In the rows, zero is written as 128.
Each row is followed by its class.
[ 97 150 180 123 112 141  88 108 127 167 136 132 134 168 187  74 111 128
 129 142 102 145 110 131 114 134  64 101  53 104 126 137 116 114 152 144
 130 120 130 102 128 130 156 115 162 129 173 129 190 127 115 144 193] => K_766
[144 133 122 114 153  93 131  97 121 121 105 148 139  91 137 125 123 105
 115  60 193 112 129 102  96 119 139  50 164  96  87 137 125 172 144 121
 149 138 158 180 142 161  95 130 120 115 109 118 125 142 134 161 130] => K_766
[133 119 156 140 114 146 127 142 116 113 137  70  56 117 101 116 147 165
  81 127 116 148 155 200 135 100 140 103 106  65 106  93 154 108 142 136
 136 102 131 177 109  98 124 100  97 181 173 110 140 166 154  94  86] => K_225
[152  81 157 118 114 197 103 123 173 146 106 122 143 139  80 123 101 172
 120  94 157 162 148 147  84 133 109 110 127 156 119 164 130 107 119 101
 121 188  88  74 138 132 129 146 108 133 111  88 123 138 126 115 152] => K_569
[127 150 141 134 125 165 158 121  64 112 151 113  69 130  54 179 133 157
 127  92 107  98 122 153 160 157 175 101 111  86 119 178 104  92 142 107
 150  95 121 128 146 120 152 111  90 147 106 122 122 211 135 152  80] => K_424
[110 138  92 103 119 153 131 108  90  75 130 120 129 103 117 166 118  98
 136 136 128 120 111 171 110  97 114 105 136 158 114 142 114 166 155 121
 133 111 136 129 141 145 128 164  90 140 165 130  94 139 133 109  89] => K_766
[107 120 141 119  76 145 138 120 181  73 166 132  93 145 144 127 103 137
 137 118 104 117 153 124 122  95 106  84  85 116 136 139 121 160 135 162
 133 115 157 180 102  93 139 124 109 145 143 127 149 110 185 136 133] => K_89
[195 146 147  99 165 159 107 110 184  87  79 122 119 102  97 117 136 129
 173 138  81 178 120 141 136  96 140 211 165 178  98 156 176 154 162 128
 135 167 144 121 135 146  95  65 107 171 143 144 115 105 150 100 103] => K_945
[122  97 183 119 162  89 114 143 183 137  91 148  75 100 146 116 136 146
  88 182 166  89 152 182 161 114 150 170 165 118 104 169 126 116 141 120
 116 134 122  89 123 156 101 147 134  83 131 115 127 124 116 167 135] => K_569
[120 130  78 116 174 137 110 110 128 162 102 127 120 144 148  91 161 120
 105 154 138 132 128 147 110 104  67  82 160 125 118 121 140 122 125  86
 168 134 144 165 113 130 154 125 127 125 133  93 139 170  99 150 126] => K_766
[ 91  82 116 103  98 136 114 152 117 117  88  98 175 148 148 104  62 103
 179  96 158 142  90  93 135 168 127 160 146 120 145 149 116 153 132 142
 177 120 152  81 118 143 188 123 160 212 124 122 100 118 107 118 167] => K_945
[118  76 102 129 145 111 126 104 127  85 173 106 123 128 118 146 150 122
 149  73 175 171 138 120 113 138  98  74 131 134 191 129  77  91 118 150
 127 116 120 169 143  69 175 159 167 124 133 139 169 132 135 162  90] => K_569
[166 200 135 134 148 113  73  72 198 116 152 170 101 163 119 151 126  84
 131  92 120 127  90 134 116 110 102 144  96 132  88 135 122 165 147 120
 117  70 188 179 132  73 185 109 115  48 160 134 147 108 150 130 131] => K_284
[165 161 118 101 178  71 134  95 135  93 139 100  97 110 133  86 148 144
 173 108 106 165 116 176 130 157 128  90 146 125 168 135 143 140 114 125
 109  98 147 177 112 143 167 154 120 139  96 141 160  80 136  96 159] => K_575
[109 136 138 112 140 130 115 108  97 122 137 165 111 134 153 130 160 110
 109 137 144 127 128 149 134 130 118  82  52 130 128 110 129 155 147 142
 121 102 142 153 127  93 126 149 109 105 166 128 163 105 114 133 151] => K_766
[147 101 120 127 131 130 142 115 151 156 129 136 153 112 124 102 147 139
 117  92 111 117  93 112 106 157  99 100 169 144 155 137 111 126 135 103
 107 166 127 164 107 141 141 112 151 131 114 123 143 113 118  85 108] => K_575
[114 109 103 101 151 174  90 120 177 148 123 156 144 160 154 136  71 125
 182 116 152 110 145 169 141 127  71  94 174  97  88 173 161 215 142 131
 156 122 125 168  99 131 147 160  92 147 145 100 184  62 129 142 196] => K_89
[149  78 143 106 165 151 181 100 219 100 133 123 160  74  69 133 132 132
 107  90 140  84 128 173 159 119 149 104 158 143  93 161 127 131 165 160
 118 177 153 107 110 178 136 137 152 199 114 159 141 132 153 155 111] => K_569
[150 104 179  95 118 173  79 155 148 155  98 163 112 157 192 132 157 118
 123 138 150 116 143 174 131 162  79  72  89 124 139 140 108 158 137 125
 129 125  98 140  97 124 127 128 135 184 162 152 170  99 136 129 176] => K_89
[195  90 158 101 108 147 123 112  99 113 160 117 176 134 176 129 130 100
 121 168 171  91 121 138 165 115  65 166 187 110 149 157  92 133 173  72
 110 122  73 162 100 162 155 113 147 171 132 165 151 140 157 146  86] => K_816
[128  92  94 138 127 114 180 130 160 100 128 127 131 193 162 113 131 142
 160 121  77 106 123  68 117 135  96 131 127 139 118 148 132  95 142 154
 126 123 108 126 136 139 133 110 124 115  88 106 173  95 140 111 103] => K_945
[112  97 153 133 131 148  74 192 160 154 156 172  88 164 160 115  83 148
 167 146 150  98 153  99 162 148 142 125 160 113 145 156 131 147 143 119
 132 128 189 115  96  96 147 148 160 122 155 129 132  74 142 118 136] => K_225
[141 151 145 128  95 136 111 130 170 105 123 161 144 121 128 112 158 129
 143 169 118 166 132  49  94  76 126  95 164 126 146 111 121 122 158 140
 133 162 156 103 118  83 142  84 119 169 142 177 164 129 145 131 129] => K_574
[189  74 135 112 127 139 143 127 140 103 200 132  87 148 123 127 123 148
 176 122 168 150 109 146 133 107 118 112 112 153 136 123 182 123  95 117
 115 110 123 137 108 140 129 135 156 165 126 141 184 134 158 123  93] => K_574
[160 126 106  71 117 136 138 123 121  90 118  88 142 103 142  73 168 160
 175 122 122 160 114 143 133  98 175 125 127 115 144  69 140 107  78 144
 101 127 122 127 101 131 130 133 140 140  82 105 133 151 176 156  88] => K_575
[132  97 125 132 126 156 102 157 107 128 134 154  98 153 123 115  50  95
 155 139 188 132 128 119 137  69 133 108 157 134  99 188 214 145 104 135
 171  91 181  87 127 110 119 127 146 106 174 121 120 175 151 134 116] => K_945
[137 118 101 127 130 124 134 125  75 111 127 108 119 130 147 107 132 153
 143 140 120 133 128 154 141 124 143 155 186 110 152 138 142 126 135 147
 128 112 128 138 100  99 179 172  79 112 177 129 143  69 106  85 139] => K_739
[170 133 162 143 147 121 120 110  85 127 106 141  43 191 139 126 113 140
 123  82 166 114 159 207 129 129 143 185 126 106 116 141 145 131 132 120
 195 126 153 107 140  74 113 131  40 116 115 126 136 168 110 131  84] => K_424
[148 137 228  98 124 130 111  82 114 116 121 123 103  85 159  90 156 132
  57 166 170 163 121  87 177  58 110 126  66 110 118  99 124 132 160 139
  95 146  98 181 109 119 108 114 106 118 153 125 150 117 148  94  80] => K_575
[106 137 120 118 134 144 146 151 121 126  77  74 140 137 171  91 113  68
 149  77 165 129 106  87 107 166 109  60 105 119 128  91 143 118 133 148
 159 143 115 181 126 166 145  84 131 152 107 109 177 136 171 108  95] => K_766
[169 129 177  87 150 152 126  98 124  70  68 130  83 128  97 137 159 159
 157 123 163 149 152 184 133 125 173 172 110 113 163 115  97 106 124  84
 113 120 109 186 134 118 123 117  34 163  83  88 119  55 133 101 136] => K_569
[129 101 119 116 111 102 131 108 150 135 114 139 100  86  72 145 146 103
  97  90 134 184 102 152 115 128 147 124 109 136 114 128 102 129  96  87
 136 116 137 153 147  71 163 106 133 173 153 120 126 138 118 114 121] => K_574
[150 123 159  98 127 131 111 137 130 149 125 150  94 150 142 124 139 114
 142 128 115 127 149 163 130 143 110 152 115 165 119 137 152 148 116 134
 113 119 120 184  98 121 150 141 149 133 142 121 134  52 159  98 178] => K_89
[146 151 124 163 100 126 162 100  73 130 120 161 121 121 115  98 146 148
 139  78 161  95 103 147 129  84 138 221 185 171  82 138 143 138 139 142
  86 108 118 113 144 133 195 110 108 117 189 133 123  89  98 105 144] => K_225
[118  84 104  80 131 108  96 132 196 119 149 116 139 150 185 127 134 109
 129 145  71 126  70 159 142 159 126 131 158 174 100 131 151 168 181 126
 158 180 125  71  92 146 116 144  92 252 124 181 172 151 121 152 140] => K_816
[ 92 121 144 113  72 141 176 120  95  64 137 205 157 160 102  79  99 153
 166  64 184 105 116 133 149 111 151  74 161 150 118 187 141 132  95 106
 196  89 193 147 137 160 154 146  74 158 113 121 138 154 167 103 135] => K_739
[ 92 113 127 150 148 109 127 119 129 119 130 141 151 163 100 140 135  82
 128 132 123 139 136 124 133 171 166 116 136 150  85 141 116 191 123 151
 140 140 135 130 115  75 179  59 176 154 126 124 155 148 161 127 177] => K_225
[131 147 156 131 109  72 103 161 219 131 126 132 131 101 111 100  86 103
 129  56 158 136 127 138 146 139 131  78 117 143 145 164 128 116 152 102
 161 140 148 102 153 141 159 135 119 163 125 157 159 111 178 155 136] => K_569
[ 93 141  94 103 120 180 110 107 151 130 116 135  83 174 173 156 128  88
 158 132  79 130  93 112 101 124  83  81  72 120  98 124 122 134 128 159
 139 113 131 161 142 103 100 113 127 176 160 110 187 116 133 100 145] => K_89
[160 113 147 131 113 149 157 142  51 127 139 156 123  87 125 124 183 166
 109 138 131  98 138 147 157 152 139 143  79 124 146 112 138 129 157 127
 123 138  91 107  99 134  79 145 143 188 114 142 112 148 120 133 103] => K_424
[ 93 166 140 118  75  98 148 139 138 130 106 148 123  65 124  75 111 119
  95  48 156 119 116 168 198 141 176  88  64 119 132  93  98 136 128 128
 144 118 115  81 150 121 153 146 140 181 102 127 159 169 134 145 120] => K_575
[144 115  88 149 137 141 160 125 157 126 131 132 156  90 133 111 130 140
 112 119 107 147 109 140 131 141  90  82  81 135 108 143 149 188 119 100
 108 135 131 154  91 145 123 128  82 165 126 132 136  96 145 125 143] => K_574
[143  94  99 167 173 107 151  90 133  87 163 142 110 163 111 162  74  95
 110 121 120  92 131 135 131  95 192 146 176 148 124 151 195 130 146 160
 152 106 158 150 106  95  90 137 121  17 156 143 137 130 126 134 111] => K_284
[143  67 166 115 154 135 105 113 180 134 144 145 115 163 165 115 113 117
 158 128 177  99 113  92  71 126 156 161 170 146 117 109 130  84 152 159
 127 159 152 147 137 130 132 112  81 141 121 124 142 120 143 104 111] => K_89
[153 119 175 105 116 171 125 108 143 134 147 158 201 133 109 108 128 133
 150  83 110 186 134 139 100 152  91 164 104 124 144 157 148 163 133 131
 105 102 146 177 124 105 119 114 140  87 141 169 141 115 147 155 128] => K_284
[223 145 163  78 119 114 114 106 110 148 120  64  78 139 104 127 166 126
 111 152 146 144 143 161 124 106 149 149 127 154 126 125 157 119  94 112
 110 151  95 160 130 147 151 127 114 101 150 141 173 111 144  80 161] => K_575
[118 109 117 122  97 154 123 108 105 118  87 108 160 146  78 150 141 155
 152  75  78  93 129 181 126 103 131 131 162 118 125 163  99  83 139 104
 167 137  57 196 104 181 106 123 113  95 159 108 132 119 108 186 142] => K_284
[122  83 128 124 151 139 137 139 106 175 101 146 143 156 153 117 113 107
 156 102 157 124 117  88  88 141 123  89 108 123 138 132 125 119 113 147
 138 173 152 127 121 132  98 139 114 113 122 137 134  97 102 141 121] => K_574
[144 102  87 105 101 137 138 124 139 131 133 119 102 106 144 117 129 135
 126 158 158  72  99  97 117  68 142  97 182  86 155 125 124 114 114 103
 122 127 166 173 109 128 121 139  93 103 143 110 136 132 125 125  84] => K_575
[178  59 129  85  90 143 170 130 137 115  94 117  75 121 154  81 116 132
  96  93 107 143 184 160  87 140 143 105  60 123 113 201 119 164  90 122
 116 169 131  75 119  83  98 142 119 147 121  83 120 123 175 109 121] => K_89
[181 142 162 104  75 141 157 102 159  74 113 131 159 103 136 118 139 149
  90 134 178 106 183 181 149  79 142 124  99 146 153  85  56 152 125 113
 128 145 113 130 147 141 151 110  74 143 140 148 121 108 143  89 146] => K_575
[ 75 132  72 154 123 102 147 141 119 132 134 146 132  55 147 104 101  97
 169 139 105 167  99 105  87 124 121 138 104 125 142 116  84 123 119 115
  83 102 130 128 155  94 161 126  99 150 140 111  88  94 121 123 101] => K_574
[167 174  67 136 154 121 102 174 100 149 114 119 157 168 109 159 194 118
 186 116  91 105 115 117 138 149 125 120  87 132 140 136 112 118 125 119
 122 119 164 133 130 148 121 139  89 120 110 167 109 106 143 159 110] => K_945
[150 138 122 138 156 120 134 108 113 169 147 168 135 136 129 128 103 101
 151 128 187 121  97 220  95  93 141 180 182 110 118 127 123 143 100 115
 119  90 142  99 174 111 160  99 106 130 132 154 142 188 113 168 145] => K_282
[153  90 117 158 118 108 148 136 105 133 140  99 125  95 104 114 167 138
 123  99 140 121 128 118 118 122 156 101  71 129 161 128 124  87 125 154
  92 146 116 137 132 122 114 118 170 118 205 144 128  84 121 106 125] => K_225
[ 80 122 148 124  85 125 105 145  86  83 174 136 119 167 135 135 132  99
 181 120 109 153  80  98 134  76 127 108  95 144 128 136 145 137 148 131
 129 122 143 181  94  97 140  73  59 193 191 147 141  83 160 104 107] => K_816
[126 125 157 106 117 118 106 141 135 130 118 128 169 139 135 135 166 129
 138  66 125 156 131 110  93 160 116 146 129 109 120 133 112 161 173 164
 128 154 153 151 148 105 105  98  81 108 158 139 153  87 147  95  86] => K_89
[ 98 129 128 135 142 168 142 144 145 119 142 115 121 152 134 146 107 142
 109 193 126 138  90 109 154 123 136 132 194 117 138 164 160 128 143 125
 135 107 127  90 129 131 143 113 100 133 117 166 170 199 130 130 129] => K_282
[116 148 158 112 145 126 126 108  71 128 152 134  65 147 124 151 128 147
 100 116  79 178 139 159 108 148 177  59  93 116 142 107  93 140 105 145
 127 102 128 157 114 108 129 107 151 116 130 124 120 137 116 101 195] => K_284
[118 107 107 134 145 149 141 126 113 143 159 139 171 116 105  95 136 136
 147 174  67  81  88 215  95 122 139 149 165 131 167 116 162  91 170 138
  83 132 131 127  83 119 156  95  91  75 169 110 104 113 114 133 123] => K_816
[105 107 122 144 149  51 146 168 125 149 126 132 145 158 151 122 157 149
 120 169 105 133 125 140 129 153 118  85 176 117 158 142 190 113 116 140
 145 100  94 149 106 159 100 151 141  83 136 162 144 107  86 125 159] => K_739
[ 81 137 185  90 143 115  96 135 134 121  83 103 109 109 128  80 151 128
 169 182 139 110 129 167 124  89 152 107 129 121 120 124 105  73 136 156
 131 155 105 121 124 174 138 121  96 117 132 113 122 161 132 162 105] => K_575
[108 112 168 108  98 117 105 120 155 106 138 176 111 102  99 181 137  79
 112 130 155  79  74 166 138 152 132 134  63 154  91 103  95 143 157 111
 139 103 144 172 138 141 110 107 157 135 165 105 131 134 149 101  96] => K_574
[203 139 128  77 125 165 140  85 141 108 102 121  72 163 167 125 149 114
 105 172 138 117 128 104 104  84 109  84 146 116 127 166 141 129 133 143
 112 117 113  60 126 106 158 126 152 150 124 150 158 180 119 149 142] => K_89
[136 133 148 129 159 120  90 107 146 101 127  92 148 109 124 118  91 126
 175 127 156 144 136 165 101 118  75 149 179 119  99 188 135 168 155 154
 130 146 136 145 115 166 142 190 113 132 131 156 129 110 163 130 160] => K_282
[102 174 110 150 107 106 157 132  78 104 118 161  90  92  86 116 172 113
 126 144 144 163 193  96 124 150 132 151  89 136 153 118 155 153 138 119
 117 123 109 187 162  63  83 165  79 158  55 125 185 117 140 116 146] => K_569
[136  82 122 105 133 169 161 124  95 154 123 116 149 155 118 120  85 156
 139 104 145 158 133 155  85 135 129 118 154 120 159 143 119 150 110 142
 133 152 137  37 131 110 178 113 133 111 140 128  99 157  49 153 139] => K_574
[164  80  64 169 144 156 167 122 145  85 112 123  86 178 109 140  88 122
 163  97 118 122 129 161 124 125 154 201 122 127 127 133 150 163  94 122
 138 108 161 102 111  67 142  66 135 181 104  95  91 139  95 108 113] => K_945
[151 126 163 153 105 117 203 115 131 193 140 110 148 124  86 126  92 142
  74  88 154  73 132  98 161  97 101 112 168 112 115 126 159  77 140 154
 160 162  97 158 115 207 138 161 147 178  95 182 148 119 135  97 140] => K_424
[132  67 138 140 163 165 163 118 104 102 168 117  99 141 115 174 118 153
 120 139 186 143 108 135 114 114 156 160 203 129 123 175 160 126 108 165
 104 101 152  99 147 121 114 146 125  99 159 183 140 187  98 108 112] => K_282
[ 84 176 148  76  64 157 156 120 105 117 124 134 132 125  87 119 177 146
 153 139 119 127 105 173 160 104  94 167 160 156 138  98 116 140 137 117
 137 108  96 167 146 160 180 109 112 195 124 145 176 157 102 109 119] => K_575
[100 144 144 103 173 103 164  93 148 125 139 163 105 164 136  94  93 112
 151 169 160 125  96 153 182  85 117 134 144 113 125 141 165 167 120 133
 179 122 190 141 133 154 112  85 114  96 117 121 218 146 135 133  97] => K_574
[118 136 133 100  94 141 126 139 135  90 130 115 164 143  97 148 145 123
 132 111 110 137 141 167 165 139 107 145 116 128  99 160 131 162 111 139
 112 102 157 152 106 121 139 152 146  80 158 139 127  90 179  96 132] => K_816
[119 130  93 133 109 142 109 124 109  95 114 117 121  98 132 137 135 135
 125 129 148 134 106 102 115 107 149  64 131 139 137 141 126 151 129 129
 113 148 111 116 111 123 110 159  91  76 148 113 134 130 150 131 117] => K_766
[174 135 144 122 140 130  95  76 195  90  81 135  74 165 133 126 147  99
 104 138 190  86 130 161 109 138  75  72  73 134 114 144  98 192 113  90
 145 159 135 169  91 127 125 125 145  81  78  75 153 162 167 127 123] => K_766
[110 107  88 165 141 174 108 150 100 154 122 158 170 131 112 130 144 124
 107 129 162 121 154 143 125 147 153  82 147 123 113 104 124 142 107 108
 136 134 131 129 119  82 129 117 105 127 121 108 133 184 120 117 137] => K_575
[169 137 177 122  98 111  89 126 108  82 144 167 129 125 145 127 111  89
 124  73 201 135 153 143 178 124  87 157  78 147 121 109 148 199 185 117
 125  64  54 140  91  83 210 134 201 131 161 117 126  89 116 151 129] => K_284
[159 126  86 124 126  93 159  65  93  83 143  95 114 154 142  75 149 136
 114 140 131 152 124 161 108  75 107  81 143 149 145 158 121 145  94 127
 120 134  93  84 116  87 193 125 108  71 115 101 168 194 142 146  99] => K_575
[114 132 111 118 195  90 122 112 115 138 119 127 114 162 140 146 141 100
 120 151 154 105 102 121 111 118 132  36  87 124 112 140 139 192 134 133
 135 164 140 131 110 153 104  97 103  56 130  92 131 125 107 143 128] => K_766
[ 75 132 145 169 136 186 118 138 121 135 123  92 143 125 115 137 128  96
 110 101 123 135  83  83 114 168  85  53  71 127 134 144 140 105 149 157
 105 126 131 198  97 121 151 115 101 129 140 139 152 133 172 131 122] => K_569
[ 78  89 147 143 135 151 114 163  80 169 157 147 161 133 131  90 107 144
 155  96 127 153 135 104 125 178  99 173 110 134 122 181 118  89 136 109
 126  90 123 109 144 153 159 116 212 105 186 111 103 138  68 124 146] => K_284
[115  64 102  97 109  27 144 166 151 121 147 134 134 150 175 117  78  79
 169  86 179  76 129 136 114 165  94  74  89  91  98 132 113 181 135 162
 181 103 161  86 141 174 128 149 229 206 122  99 147  94 127  96 150] => K_945
[ 74  73 134  97 146 129 104 189  87 202  77 127 118  92 153  61 148 116
 120 162 175 167 136 192 129 124 138  52 145 109 140 134 147 134  95 122
 144 161 105  94 106 118 134 149  75 193 165 129 158 140 102 109 127] => K_575
[183 131 110 115 121 163 152  87  89 177 140 141 177 167 132 113  97 119
 108  41 130 107 131 136  81 140 132  72  91 153  96 111 105 131 113 142
 125 153 104 119 130 148 172 133 137  79 130  99 145 105 138 110 199] => K_284
[ 92 131 153 121 111 152 132 142 136 109 131 131 115 176 110 129 133  95
 146  74 129 113 101 110 122 166 119 110  53 165 115 129 114 138 151 142
 151 131 159 128 150 117 153  63 161 155 141 124 121 181 137 132  78] => K_225
[120 122 149 170 125 135 181 155 105 169 153 137 115 124 124 132  84 131
  98  96 168  90 155 156 196 103 112 151 126  88 149 166  76 175 134 105
 133 159 106 136 129 132 135  84 136 139 120 148 154 150 122 161  93] => K_282
[156 130  80 139 135 166 141 152 173 138 119 105 123 137 128 110 181 150
 143 160 129  97 111 121 154 114 125 101  90 131 174 114 112 121 104 116
 107 158 129 123 111 133 134  67 158 102 159 123 152 133 136 142  97] => K_225
[206 120 111 107 113 155 124  94 100  61 156  82 123 161 173 128 102 111
 110 136 163  92 101 153 131 161 127 152  69 156 123 137 122 211 136  97
 113 144 149  91  81 139 152 131  84 141  95 115  86 172 159 117 132] => K_816
[ 96  87 110 104 114 121 111 103  64 141 142 131 212 222 168 147 163  94
 136 122 141  79  81 109 129 119 104 185 150 125  68 128 102 145 153 151
 154 164 146 132 114 139 108 128  80 114 145 136 168 139 122 148 104] => K_816
[117 148 129 163  74 153 120 126 178 109 101 137 117 172 175 137 101 172
 173  27 169  89  99 159 111  89 101 147 152 104 104 132  84  91 103 150
 126  78 129 120 160 174 144 140  67 135 156 155 126 117 111 142 141] => K_89
[155 151 118 144 131 170 110 130 151  78 146  98 120  60  88 102  91 164
 148  96 128 136 146 145 123 176 166 112 103 129 191 129 171 135 156 130
 127 133 205 156  98 125 118 171 101 152 122 138 108  94 156 117 196] => K_569
[129  83 170 143 131 136 129 103 161 145 174 112  93 158 100 139  98 165
  82 140 124 112 144 138 123 147  99 130 116 129 108 191 136 136 146  95
 151 173 152 156 124 170  83 138 101 168 115 127 171 144 126 101 177] => K_569
[139  64 187  86 163 111 135 156 112 155 179 118 143  61 152 117 124 109
  88 192 150 153 161 119 143  98 115 105 144 149 165 167 116 165 172 122
 102 149 115 183  88 158 168 129 106 135 217 191  95  58 132 119 114] => K_284
[119 116 129 109 135 139 141 118 185 161 154 136 155  82 118  63 156 174
 119 152 121 162  99 151 173 119 113 118 121 156 146  98 161 102  92  88
 113 135  99 203 122 171 122 112 124 132 119 109 193 127 153 108 137] => K_575
[189  96 138  97 133 179 179  90 148  93 129 128 127 178 110 129 161 128
 147 102 119  94 142 177 155 129  80 173 158 126 129 165 178 152 128 147
 118 119 159 171  77 128 134 130 182 171 125 190 163 114 100 142 143] => K_816
[184 107 142 114 159 146  83  60 176 123 161 133 112 107 177 124 101 137
 149 119 131 168  85 125  64 120  65  97  92 127  99 111 108 148 120 131
  82 142 114 171 120 128  96 140 151  71 118  89 136 128 165 149 105] => K_574
[132 176 117  56 104 154 134 126 148 155 141 133 149 152 138 126 188 146
 103 192 112 124 116  89 129  96 110 114  80 135 105 101 152 136 106 124
  89  84 151 135 154 119 170 124  97  30 147 116 138 136 116 149 148] => K_575
[ 65 151 126 160  76  65  92 142 207 143 126 127 121 230 153 142 146 146
 130 121 116 143  94  53 124  84 115 120 135 162  93 109  68 126  92 155
 146 165 123  78 143 121 158  97 141 109 133 147 161 131 140 122 147] => K_225
[143 146 160 157 137 134  90 116 138 114 147 118 106 169  67 150 130 165
 142 107 154 128  81  86 121 143 163 113 203 138 135 119 183  90 158 141
 159 148 132 143 115 150 143 113 119 131 123 144 150 169  93  73 140] => K_739
[161 119 126 114 104 134 149 111  90 153 132 150 174 148 133 116 131 126
 138  74 164 110 118 128 122 139 134 193  75 108 164  71 115 116 126 111
 130 123 123 200 146 102 121 128 106 117 107 102 158  65 131 122 155] => K_282
